furabor: [ 27  26 -50 -32 -35  17  24  -3 -32 -22   3 -22 -37   4  26 -34 -28   7
 -20  23  -3]
furabor: [  2  13 -30   4 -19 -17 -20  18  14  24  -8 -18  15   7   2 -50 -57  17
 -30  10   5]
fisusep: [ 29  21 -11  -5  24  19  10 -47   4  55  -5  14 -14   7  -9  24 -37 -20
 -21 -28  34]
vebdobuk: [ 34  11 -15  -5   2 -22   7  -5  20  17   1   5  32 -30 -19 -13 -16  45
 -28  28 -20]
vebdobuk: [-18  16 -18 -17 -16  36 -10 -17 -24   8   6 -14 -57  34  33  -3 -17 -33
  20 -44  40]
gamukgine: [-26   6 -18  20  -5  13 -20   0 -15   8  -1  -8 -22  28   9 -15 -29 -26
  13 -10  29]
gamukgine: [ 12 -11  38 -17  37 -57  47  16  -4  23  -8 -12  38 -12 -26  49   8 -23
 -34  -8 -52]
felunmedab: [ 14   4 -24 -21 -26   4  17 -51  31  22  -5 -11 -25  10   4 -20  27  -6
  16 -34  11]
tirotur: [ 22  10  42 -48   1  30  39  18 -36 -34   7   4 -36 -15  49  23 -12 -10
 -46 -19  -5]
fisusep: [ 33  11 -21  10  -2 -12   8 -56  50  33   9  19  17 -40 -24 -18  17  58
   4   8   0]
furabor: [-44 -25  27  -2  14 -16 -25  15  -4  -5   9 -10  11  19 -14  48  65 -19
  66 -30 -13]
furabor: [-17  15 -50 -40 -18 -15 -54  29 -20  15  17 -41   9  27  -8   7   4  26
  52  -6 -10]
tirotur: [-18  -5 -28  -2 -30 -32 -16   4  23   7   1 -28  11   8  -8 -36  21  19
  29  -1 -16]
furabor: [  5  13   7   1  25  12 -19 -11   2  39   4  14   3   2  -5  24 -32   0
  -9 -23  27]
gamukgine: [  6 -10  37  10  10   2 -18  -8  47  14   0  28  26 -27  -4  -1  12  33
  -9 -14  10]
felunmedab: [-21 -13  -1  23   4  -7  -3  33 -29 -37  -2  -4  10   8  -8   3   8 -13
  13  38 -18]
vebdobuk: [-36  12  16 -14  -8 -25 -19  46 -20   2  26 -26  -5 -10  31 -11 -27  28
  -3 -23 -12]
tirotur: [ -1  -1   6  41  32  -4  16   3 -24   1  -4  17  10  -5 -19  17 -29 -20
 -20  31   0]
fisusep: [-35 -14  51   9 -16 -55  12  34  36   9   2 -21  15 -22  28 -48 -13  16
 -38 -34 -25]
felunmedab: [ -2  -8   7  32  18  30  13 -19 -23 -31   1  28 -16  -3  -8  25  24 -21
  20  24  11]
vebdobuk: [-35  18 -18  14 -12 -17 -15   7 -12  23  17 -23 -21   6  19 -30 -41   7
   5 -21  13]
felunmedab: [  1   0  -1 -14 -20  -6 -18   4  32  15  -4  -9   9   0   9 -29  -5  19
  -6 -18   4]
tirotur: [  3   9  30  21  46  51 -26  -3 -27  -3  15  49  -6 -14   1  55 -19   6
   2   3  38]
fisusep: [ 48  17  -5 -17 -14 -16  71 -85  47  33   9   8 -25 -48   5 -22  24  34
 -25 -26  -9]
tirotur: [  5  -1  10  26  24  -7  50  -6 -29   2 -15   3 -12   7  -4  12 -35 -55
 -41  12  -3]
furabor: [-17  11 -12  14  -6 -29   2  -8   2  12  23 -10  -3 -23   0 -16   1  36
  15   0 -11]
fisusep: [-32  -1 -19 -12 -29 -44  47   6 -36 -27  16 -49 -35   6  16 -15  35 -17
  29  -5 -43]
tirotur: [ 37   7   4 -99 -22   4   9  21  -5 -12   2 -27  -2   2  21  24  30  17
  -9 -26 -31]
fisusep: [ -5  -8   8  18  16  20  15 -18 -15  -9  -7  13 -17  14  -5  25  13 -40
  11  -2  14]
vebdobuk: [ -5  -6   5  -4  10  23 -20   0  -5   1  -6   7  -3  22  -4  25   9 -23
  18 -12  18]
tirotur: [  7 -10  28  27 -26   5  76 -26  19 -21 -27   4 -44  -5  41 -65 -26 -50
 -71 -10   9]
gamukgine: [ 15   5 -34  -3   3 -24  42 -11 -27   3  -8 -20  -3  11 -21   9  -2 -27
  -5  25 -26]
felunmedab: [  2  -1  14  11  -6  -7 -13  25  18  -7  -1   8  22 -21   8 -31 -25  32
 -31  17  -4]
gamukgine: [ 12   9  -7  -5 -16  25 -20  13   4 -12  -2   8  -3  -5  19 -30 -30  23
 -21  13  17]
vebdobuk: [-20 -16 -11  18 -18  12  29 -28 -13 -34  -7  -7 -39  23   5  -6  48 -47
  39   0   3]
vebdobuk: [ 14   1  29  21   0 -16  48  -7  17  -1  -7  11  -3 -33  17 -35 -33   3
 -65   6  -9]
felunmedab: [-18 -23  52   7  -4  19 -45  15  47 -13   1  26  19 -13  14  -7  31  28
  13 -24  18]
tirotur: [-15 -16 -10 106  15 -52  53   0   0  -7 -25   8  25 -13 -34 -55 -50 -33
 -50  75 -21]
felunmedab: [ -8 -10  14  10 -17 -21  -6  31  22 -18  -3  -4  23 -18   8 -40  -5  28
 -21  18 -19]
tirotur: [ 15  -7   1  11  -8   4  -2  -9  30  -4 -10  14  15 -12  -6 -23   5  16
 -12  16   2]
furabor: [  7  21  -7  -8   9  14  15 -25 -22  12  19   5 -30 -11  11  19 -10   6
   3 -15  13]
fisusep: [ -6 -11  19  24   9   0  11 -17  14  -1  -4  15   0  -7  -5   2  14 -10
   1  -4   5]
gamukgine: [  4  -1 -61   2 -15  -6 -22 -26  18  32 -20 -20  10  43 -34 -15   5 -23
  34   4  11]
gamukgine: [ 19   8  45 -31 -12  32  -5  44  -8 -51  17  21  -5 -45  51 -13 -17  57
 -46  12  -5]
furabor: [ 30  18   0 -22  21  34  27 -41 -31 -12  25  25 -30 -27   2  56  33  18
  20   1   4]
felunmedab: [ 11  -3  75  -6  26   9   5 -17  40  17  14  40   8 -48  17  27  14  35
 -26 -44  11]
furabor: [ -4 -54   8 -25 -46  12  15  55  -2 -95 -51 -26   8  55   7 -25  66 -73
   6  36 -38]
vebdobuk: [ -8 -10 -39  80  23   5 -20 -53  29  46 -27  23  17  32 -55 -10 -17 -43
  24  19  43]
gamukgine: [  1   3 -40 -38 -20  -3  11   9 -38 -24   2 -35 -17  27  -2  14  30 -19
  34  11 -25]
vebdobuk: [  9  30 -48  26  -9 -11   0 -37  15  55   2  -6 -12  -4  -3 -49 -68  17
 -24  -1  27]
gamukgine: [ 35   9 -39 -40  -8 -23  57   7 -46 -26  -4 -31  -4   2 -13  16  13 -13
 -12  42 -53]
fisusep: [ 11   9   0  -1   5  -8  17 -28  15  31   1   2  -7  -8   0  -2 -12   1
 -15 -21   7]
fisusep: [-15  -9   4   7 -15 -25  39 -13  -2 -20   7 -14 -19 -10   7 -13  38  -6
  15  -2 -25]
felunmedab: [ -1  -1  30  11  36  28  -6  -7 -18  -2   9  31  -5  -7  -3  51   6  -9
   8  -7  18]
[  3   2   8  13  10  -7  18  -4  -5   3   0   6   0 -10  -2   2 -12  -4
 -16   6  -3] : gamukgine
[ 29  15 -27 -41  -9  25  -8 -15  -6   5   3  -3 -12   7   3  13   6  11
  10  -6   8] : vebdobuk
[  4 -28  68  53  16  10  66 -26  24 -26 -24  40 -13 -22  13 -13   6 -47
 -55   1   6] : furabor
[-13  -8  34  30  40  28   1 -10 -13  22 -18  23 -13  30  -2  38 -30 -72
 -16 -30  41] : fisusep
[ 14  13  -3  17  -3  -8  43 -33  -3 -13  21  13 -20 -46   8 -15   9  37
  -9  20 -12] : furabor
[ 69 -10  16  -7  14  24  35 -25  35   0 -37  37  27 -12 -19   5  -6 -14
 -64  26   1] : tirotur
[-73 -14  24  51  34 -25  -7  25 -37  26  -7 -19 -12  49  -4  25 -35 -88
  13 -36  17] : fisusep
[-18   6  25  -8  25 -23 -58  57   1  28  14  -2  48 -11  -6  21 -37  41
 -10  -8  -6] : vebdobuk
[ 20 -17  24 -28  10  14   1  15   0 -31  -7  13  21  -4 -10  40  48   0
   8  12 -20] : vebdobuk
[ 17 -10  -6 -14  -4  -9  -3 -22  33   6  -3   4  22  -7 -25  10  51  19
  26   1 -14] : gamukgine
[ 12  -7  46 -44  -8   8  32  27 -13 -45   5  -1 -13 -21  36  13  25   5
 -27 -10 -27] : vebdobuk
[-31 -18  17  17  -3 -28   3   6   8 -14   8  -8   7  -6  -6   0  43   2
  31  -4 -21] : furabor
[ 18  -6  53 -10   8  22  19  -3  23   4 -15  21  -7  -9  27  -1 -20 -19
 -55 -32  18] : fisusep
[-26  -6  11   2  -6  15 -33   3   8  -2   7   2 -10  11  12   2  17   2
  32 -26  20] : gamukgine
[-13   1  -2  -2  -5   8 -14   8  -6  -3   2  -5  -9  11   9  -3  -3  -6
  10  -9  10] : gamukgine
[  5   9 -52  -3 -10 -28  46  -8 -42  -6  -4 -35 -18  20 -14  -4  -4 -34
   5  28 -30] : felunmedab
[ -4 -12 -35  29 -42  55 -57 -19  45 -23 -20  20  -8  25   5 -64  13   9
  33  18  52] : felunmedab
[  7   5  -6 -50  -9  19 -15 -19   9  23   0 -13 -18  26   7  25  25 -13
  27 -51  16] : tirotur
[  5   0  -5  38 -11 -42  16 -10  34  -5  13   9  28 -55 -14 -48   7  68
 -12  42 -30] : furabor
[ -2  10 -34   2   6 -17  13  21 -47  -5  -1 -22   0  17 -13   7 -29 -21
  -5  33 -19] : felunmedab
[-27  -9  12  23  18   3  28 -12 -32  -1  -6  -4 -31  28   2  27   3 -69
  12 -21  11] : fisusep
[  1  -4   2  -1  11 -20  18  -3  -4  10  -3  -7   8   3 -14  17   8 -15
  -1  -2 -16] : gamukgine
[ 28  34 -19 -13  20 -17  12  15 -28  38   6  -8  11 -14  -2   4 -86  16
 -61  15  -5] : felunmedab
[-40 -36  43  36   6 -29  -5  18  29  -5 -14   0  25   8 -10  -6  29 -27
  10 -13 -11] : furabor
[-6 -1  5 10  5 -2  1 -4  1  6  1  3 -1  0 -2  2 -2 -5  1 -5  4] : gamukgine
[-20  -6 -23  -4   2 -20 -11  -2  -4  27 -10 -27   4  42 -22  16  11 -41
  33 -20  -2] : gamukgine
[-26   4 -37   1  -9  23 -28 -17 -19   6   3 -14 -30  42  -2   9  14 -30
  58 -19  29] : vebdobuk
[ 53  -3   1 -50 -21   9   9  -2  27 -37   4  13  24 -41  -2   0  56  66
  -3  31 -35] : gamukgine
[-16   0 -27   1  -5  -5 -10  -2 -12  13  -6 -20  -8  33  -9   1  -2 -30
  24  -8   6] : gamukgine

fikeknoziz: [-53  13  13  48  24  12  20  22 -50  30 -38   4 -17  -6 -13  17  38  21
  16  23  -1]
solenvus: [-10  10  -8  10 -22   5 -21 -13  10  -2   9  15   3   6   5  -7  -5  -2
  -4   8   3]
biduzovi: [ 24 -30  -3 -16 -35  18 -18 -54 -23  -1 -20 -55 -13  14  41  33 -58 -42
  17   1   0]
ronalbuga: [ -1 -20  33 -15  31   4  11   5 -41  11 -33 -32 -43 -25   6  38 -18 -26
   7  -9  11]
dezgulob: [ -9  24  18  28  36  12 -11  -6  -4 -32  45  49 -46 -23 -10  -3 -16  -4
 -38  -4  27]
ronuzipam: [-22  18  31 -32  35 -12   0  35  -3  31 -24  -4  -6 -22 -27  14   0  -6
  -5 -13   8]
solenvus: [  6  25 -16   3  -6  -4  17 -27 -25  22 -20 -33 -18   7  31   6   5 -12
  11  15 -13]
dezgulob: [  5 -28  28 -23 109 -55  31  44  12  -8 -11 -40   8 -26 -22  -1  23   5
 -25 -57   2]
solenvus: [-16  11   3   0 -19  27 -16 -13   0  -3   3  40 -42  -6   9  -6   4 -11
  -2  24  14]
dezgulob: [ 26  10  13  21  23  31  22   2 -17 -36  53  40 -27  -9 -23   6 -23  13
 -19   2  14]
fikeknoziz: [ 43  14   3 -27  27  19  71   3 -43  13 -11 -19 -50  -8   8  15  12   0
  17  17 -12]
ronuzipam: [-22  53 -26  26  24 -39   6   1  16  22   6 -13  44  17  -4 -26  29  24
 -15  -6 -19]
ronuzipam: [ 32  16  -8 -71 -22  33  23  -9  13  31 -10 -19  22  35 -11   2 -27  -1
  21  16 -16]
ronalbuga: [  7   6 -16 -34 -42  46 -22 -40  36 -13  17  46 -32  23  20 -27 -10 -16
  -2  31  10]
solenvus: [ 33  19   4 -69  10  18  18  -5  17  19   4 -20  14  21 -16   4 -37  -7
   1  -4  -7]
ronuzipam: [ -5  28   1 -36   0 -15 -23   4  42   6  12  20   3  -6  -6 -21  -3 -10
 -20  -9   7]
ronalbuga: [ -9   7  34  47  43 -26 -10  -9 -60 -14   0 -20 -70 -57  23  43 -27 -37
 -24 -23  25]
solenvus: [ 27 -45   1 -11 -32 -13 -22  25  39 -35  30  20  43  -5 -21 -11 -10  10
  -2 -23   3]
ronuzipam: [-18 -51 -34  55 -41 -26  -3  -7 -12   0 -40 -35  35  16  37  -8  53  15
  35  10 -24]
solenvus: [  4  15 -17 -15 -51  -3 -15 -10  14  12  -5   9  -2   1  19 -11   8 -10
  11  16  -6]
ronalbuga: [ -8   1   9  94 -22 -38  -7  34 -45 -27  25  33 -22 -58   1  15  28  12
  -6  -5   8]
solenvus: [-25  14  22 -39   4  20  -9  29  20  17 -10  46 -24 -13 -26  -9  14  -1
  -3  12  15]
ronalbuga: [ -7 -33 -13  32 -36 -27 -17   4  -1 -11 -14  -3   4 -13  25  -6  32  -2
  13  -1  -4]
biduzovi: [ -1  13   1  12  -1  55  32 -25 -50  14 -15   0 -45  15  10  21  -7   0
  20  39  -1]
biduzovi: [-19 -38  29  63 100   0  25  -1 -49 -36   1 -17 -40 -19  -2  23   3   5
 -22 -24  18]
dezgulob: [ 34  -1 -18 -32 -41  16  27  -7  -8  24 -17 -33  27  27   5   9  -9   5
  34  17 -24]
fikeknoziz: [ 63  83  -9 -37  -5 -29  33   9   1  15  46  -6   3 -18  -9   1 -27  -3
 -17 -10 -14]
ronalbuga: [-34   1   3  27  29  35   1 -19 -18  10 -10 -13  21  36 -16  12 -20  15
   1  10   1]
solenvus: [ 37 -38  10 -27  16 -32  58  43 -32  12 -43 -38 -30 -37  13  15  51  -2
  31  -9 -16]
ronuzipam: [-24 -30   3  13 -17 -22 -20  23   8  -4 -22  15  -7 -22   8  -9  41  -1
   8  -2   5]
dezgulob: [ 44  14   1 -61   6  14  43  -5 -15  27 -17 -39 -12   9   4  16 -19 -12
  18   6 -14]
dezgulob: [-12   2   4  18  55 -43  -9  17  28 -20  23   2  24 -11 -15 -19  13  11
 -35 -37   5]
dezgulob: [ -2  35  -2 -19 -24  18 -15 -23   2  12   3  18 -33  -2  15  -1 -16 -21
  -4  19   8]
ronuzipam: [ 19 -33   1  18 -29  39  31  18 -26 -22   7  42 -31  -8  -6   2  28  21
  26  30   1]
biduzovi: [ -8  31  -6 -36 -31 -15   9  38  11  59 -31 -24  71  18 -33   3   9  22
  27   4 -26]
biduzovi: [ -3  -5   5  34  49  11  29   5 -15 -27  19  27 -35  -8  -5  -9  27  18
 -14   3   8]
ronuzipam: [-15 -31 -15  83   7 -17   8 -18 -44 -14 -14 -41  15   8  26  15  16  12
  11  -3 -12]
biduzovi: [-25  11   1  22  34 -39   2  28  13  -6   1  27 -20 -29   1 -26  58  10
 -18 -10   5]
ronalbuga: [-23   9   5  56  13   1 -14 -16 -27 -13  11   5 -18  -9   8  13 -12  -3
 -14   0  11]
dezgulob: [-54   8  -5  29   0 -26 -45 -21   6  14 -28 -13  -2  -2  27  -6  12 -19
 -10  -3   7]
fikeknoziz: [  7  60 -13  23 -11  -8   4 -15 -18  15  22  -7  12   4   1   7 -23   3
  -9   6  -9]
fikeknoziz: [ 16 -56  -4 -51  -1  21  -9 -30  31 -20 -18 -10 -26  16  31 -14  -2 -27
   7   1   7]
dezgulob: [ -1 -38  -7  26  24 -23  22   7 -19   6 -28 -61  50  18   0  13  12  18
  17 -18 -20]
biduzovi: [-36  18  17  16  22   0  -3  20 -16  19 -15   9  -6 -11 -19  10   9   7
  -3   2   7]
fikeknoziz: [ 13  28   0 -34   0 -14   3   7  16  12   5   3  -5  -9  -2  -8  -1  -8
  -7  -4  -2]
biduzovi: [ 16 -49  18  18  48   9  17 -12 -35 -17  -5 -61  23  14  -9  39 -48   0
   2 -28   0]
solenvus: [ 21  18  -5 -54 -17  -8  24   9   0  36 -30 -21 -12  -4  12   0  16 -12
  21  11 -15]
biduzovi: [ 37 -31 -11  -8  -6   1   5 -24   6 -26  13 -24   6  11  18   1 -21  -9
   1 -11  -4]
ronuzipam: [  7 -16 -15  -3 -30   5   4  -2   6   2 -10  -1  11  12   9  -9  17   6
  18  13 -10]
fikeknoziz: [ 25 -34  14 -24 -13  18  35  49  -6  -7  -4  31 -14 -17 -25   1  32  20
  24  11  -2]
fikeknoziz: [ -8 -50 -11  64 -34  48  -1 -27 -35 -27   0   4   9  29   8  15  -8  18
  24  26  -1]
ronalbuga: [  4 -36  24  27   1 -38  43  87 -48  19 -33 -24  35 -39 -39  33  44  36
  35 -16 -17]
ronalbuga: [  6  -6  13  -5  -8  14  16  26 -17   4  -4  16 -10 -13 -18  12   6   9
  13   9   1]
fikeknoziz: [-39   1   8  21  26 -25 -27   5   9   5 -11  -7  16  -5  -4  -2   4  -2
 -16 -18   7]
[-10  -6  26   6  79 -60   4  39   4  -6   0 -27  14 -34 -21   5   9   2
 -30 -53   6] : fikeknoziz
[ 19  -9  -6 -83 -46  72  -2 -24  37   4  -4  43 -33  31   4 -20 -10 -14
  19  41   7] : ronalbuga
[-24  19  20  22  15  41  -6   3 -13 -10  23  52 -29  -4 -26   5 -14   9
 -14  16  21] : biduzovi
[  1 -81  -4 -27  20  33  -6 -52  10 -26 -36 -31 -39  28  47  -5  -2 -30
  12   4   9] : fikeknoziz
[ 10   5 -27   7  28 -44  52  23   4   7 -17 -10  -8  -9  20 -34  89  23
   9   2 -25] : biduzovi
[ 14  -3   4 -40  39 -33  19  19  18  13 -14 -34  18  -4  -7  -5  10  -1
  -4 -26  -9] : dezgulob
[-17  23 -49  -5 -26 -59 -47 -38  65  15  -6 -39  68  34  37 -43  12  -9
 -13 -17 -21] : ronuzipam
[  2  11  -6  -8  -7   5  15  15   5   9   0  16   5   4 -10 -11  21  15
   8  12  -7] : ronuzipam
[-70 -14   4  34   8 -40 -58   1  18   5 -33   1  -1 -17  20 -13  33 -15
 -13 -14  14] : dezgulob
[ 32   8 -16 -55 -59  24  19 -11  -5  36 -28 -25   7  22  13   8 -10  -9
  39  28 -21] : dezgulob
[-40 -13 -19  31 -13 -52 -46  14  50  -5  -1   5  64   6  -1 -34  35  16
 -12 -22  -6] : dezgulob
[ 21  55   6 -13   3  26  19  18   7  -5  52  56  -7  -4 -39  -8 -15  20
 -18  12   6] : ronalbuga
[ 49 -25 -18  31  21 -11  22 -39 -21 -31  27 -67  40  27  16  18 -48   3
  -5 -27 -16] : solenvus
[ 42 -21   7 -62   2   3  42  28   1  15 -19 -23   7   0 -13   7   7   4
  24  -3 -14] : dezgulob
[ 75  -8 -31  15 -18  38  35 -79 -36 -34  36 -45 -15  37  44  18 -60 -13
   7  13 -14] : fikeknoziz
[-15 -25  22  28  35   6 -13 -18 -30 -16  -6 -20 -26 -11   9  28 -30 -19
 -11 -15  18] : biduzovi
[ -1  31  -8  12  36   6  13 -35 -18  14   2 -43  18  29   4  12 -33   0
 -10  -4  -9] : solenvus
[  0 -14  37  17  17  19  -9  26 -11 -44  36  74 -72 -52 -17   6   0  -7
 -23  -2  37] : ronuzipam
[ 15 -11 -12   4 -11 -15 -22 -19  33 -44  33  38 -39 -19  31 -31  16 -18
 -23  -5  14] : biduzovi
[ 15 -17 -16   5  31 -48  31  19  10  -6  -9 -27  15  -7  12 -20  51  14
   1 -20 -18] : biduzovi
[-46 -81   9  17  14  30 -19 -13  -2 -14 -47  -3 -17  16  16   0  26  -4
  18   9  12] : fikeknoziz
[-58  17  17  24  28   2 -25  22  10   9  -2  35   9  -4 -31  -8  13  15
 -17  -1  15] : solenvus
[ 34  14 -11 -44 -21 -30 -28 -32  39 -21  21  10 -54 -28  50 -23  -7 -49
 -24 -11  12] : ronalbuga
[  7  39  -2 -42   3  21  24 -19 -15  36 -24 -13 -40   6  17   6  -3 -18
  11  24  -5] : solenvus
[-34  37  16  16  41 -71 -35  37  27   9  15  -4  44 -30 -29  -6  -2   4
 -40 -49   7] : fikeknoziz
[  5  37   6 -16  16 -23  11  21   2  17   4   0  -2 -18 -12  -1   6   0
 -10  -9  -3] : fikeknoziz
[  4  -9  12  -7  69 -34  21  17   2  -2  -5 -35  11  -9 -10   2   7   3
 -16 -35  -3] : dezgulob
[-32  10  17   4  69 -53 -17  13  12   8 -12 -29   9 -20  -5  -1   4 -11
 -31 -42   8] : fikeknoziz
[-61  55  -4  27 -20  39 -35 -35  -9  19  -7  55 -60   3  20 -11  10 -15
  -9  46  19] : solenvus
[-38 -19  -4  63  32 -24 -12 -14 -22  -2 -20 -40  23   8  13  10   7   5
  -5 -15  -3] : dezgulob
